Below are the code and all the weights of a small trained network. Each question names an input and a class and asks about switching units off, where a switched-off unit gives its printed mean instead of its output.

import numpy as np


def w(rows, s, z=0):
    codes = np.array(rows[::2]) - 128.0
    scale = np.full(codes.shape[1], s)
    scale[-1] = z or s
    return codes * scale


def f(y):
    return np.maximum(y, 0)


def log_softmax(a):
    a = a - a.max(-1, keepdims=True)
    return a - np.log(np.exp(a).sum(-1, keepdims=True))


def net(x, mask):
    res = np.array(x, float).reshape(1, 6) / 4 @ E
    y = f(res @ A[0][:, :-1].T + A[0][:, -1])
    res = res + np.where(mask, y, B[0][:, -1]) @ B[0][:, :-1]
    return log_softmax(res[-1] @ U[:, :-1].T + U[:, -1])


A, B = {}, {}
E = w([
[109,182,135,106,75,211,82,115,71],'x0',
[99,183,254,38,130,88,121,196,182],'x1',
[199,32,184,137,108,172,100,53,157],'x2',
[218,118,143,164,130,230,137,99,198],'x3',
[125,124,188,87,42,140,211,77,123],'x4',
[88,154,88,101,44,97,56,77,208],'x5',
],0.0068)
A[0] = w([
[90,173,154,67,83,134,135,144,78,165],'n1',
[159,104,203,70,153,83,144,138,158,205],'n2',
[90,147,167,52,16,104,143,85,214,151],'n3',
[42,210,111,70,152,81,171,204,112,193],'n4',
[114,141,99,187,184,152,126,168,43,161],'n5',
[130,120,36,155,126,131,41,99,173,177],'n6',
[110,134,2,181,141,165,114,129,102,253],'n7',
[207,127,184,143,197,145,162,161,158,180],'n8',
[236,62,133,182,96,183,180,19,120,229],'n9',
[135,69,97,191,123,154,168,66,90,147],'n10',
[57,161,190,44,50,110,142,146,101,157],'n11',
[120,89,28,182,108,116,35,94,156,182],'n12',
[74,178,82,132,209,31,166,212,127,137],'n13',
[236,148,171,128,155,185,148,105,188,175],'n14',
[91,199,18,162,147,112,115,158,138,126],'n15',
],0.0066,0.004)
B[0] = w([
[162,187,135,85,109,132,134,99,66,195],'n1',
[15,77,190,115,145,104,104,126,115,200],'n2',
[65,193,180,57,179,166,11,65,74,216],'n3',
[163,127,124,104,85,96,198,99,90,255],'n4',
[143,95,142,150,67,138,55,22,136,192],'n5',
[172,175,48,152,151,57,90,96,179,196],'n6',
[181,153,53,170,92,118,100,55,187,226],'n7',
[60,41,199,161,72,145,86,176,145,192],'n8',
[164,47,132,252,1,205,169,107,217,245],'n9',
[201,125,86,172,49,98,162,67,161,192],'n10',
[128,172,137,63,154,115,118,103,33,223],'n11',
[165,192,45,128,129,58,89,85,173,205],'n12',
[153,71,119,148,43,73,207,88,141,234],'n13',
[85,58,170,174,89,221,79,143,173,196],'n14',
[209,156,51,168,86,118,146,100,160,194],'n15',
],0.0069,0.0087)
U = w([
[155,219,62,144,183,89,59,143,162,107],'0',
[98,54,153,117,127,27,255,181,103,148],'1',
[150,166,98,128,216,178,207,253,131,16],'2',
[88,113,153,128,133,133,27,61,148,222],'3',
[88,238,171,2,150,153,114,125,6,151],'4',
[230,123,64,218,58,122,225,69,159,134],'5',
[66,125,148,64,225,80,173,155,89,4],'6',
[89,48,204,204,112,227,134,217,178,105],'7',
],0.0059,0.0033)

Each question gives the input, the list of numbers given to net, and the class t.
The units are the neurons (one row each of A and B). Each row of codes is followed by its name. A weight is (code - 128) times the scale printed after its matrix; where a second scale follows, it is the last column's (A, B and U).
mask holds one flag per neuron, in row order. A switched-off neuron (its flag False) gives its mean, the last column of its row in B, instead of its output. The means were averaged over made-up inputs and are rounded, as every weight is.
A unit's drop is (log p(t) with every unit on - log p(t) with that unit switched off) / (log p(t) with every unit on - log p(t) with every unit switched off).
The circuit of an input: a set's keep is (log p(t) with only the set's units on - log p(t) with every unit switched off) / (log p(t) with every unit on - log p(t) with every unit switched off). Starting from the 12 units with the biggest drops (on a tie, the unit counted first), units are removed one at a time, each time the one whose removal leaves the highest keep (on an exact tie, the one counted first), for as long as the keep stays at least 0.8.
circuit, biggest first: the units of the circuit, biggest drop first
unit that matters most: the unit with the biggest drop
k most important neurons: the k neurons with the biggest drops, biggest first
drop of u: that unit's drop, to one decimal
input [7,7,-6,8,-5,-5], class 7: unit that matters most -> n8
input [1,-2,-7,8,-6,8], class 0: circuit, biggest first -> (n9 n6)
input [2,5,-8,-6,-3,4], class 4: 2 most important neurons -> (n11 n9)
input [7,3,-3,5,-7,0], class 0: 2 most important neurons -> (n9 n13)
input [-3,0,-1,6,-8,1], class 0: circuit, biggest first -> (n9 n4)
input [0,3,-2,-4,-6,7], class 0: circuit, biggest first -> (n9 n6 n12)
input [7,-3,6,6,6,-8], class 7: circuit, biggest first -> (n14 n8)
input [-1,8,-6,6,-1,-8], class 7: 2 most important neurons -> (n8 n14)
input [6,-6,1,-6,-6,5], class 0: circuit, biggest first -> (n9 n12)
input [-5,7,-3,1,-3,6], class 4: 2 most important neurons -> (n3 n9)
input [-5,8,-7,4,-2,0], class 1: drop of n4 -> 0.1
input [3,7,8,8,-3,-7], class 7: drop of n9 -> 0.0
input [-2,-1,6,-7,8,1], class 3: drop of n4 -> 0.2
input [5,2,-2,-6,-2,-5], class 4: circuit, biggest first -> (n9)
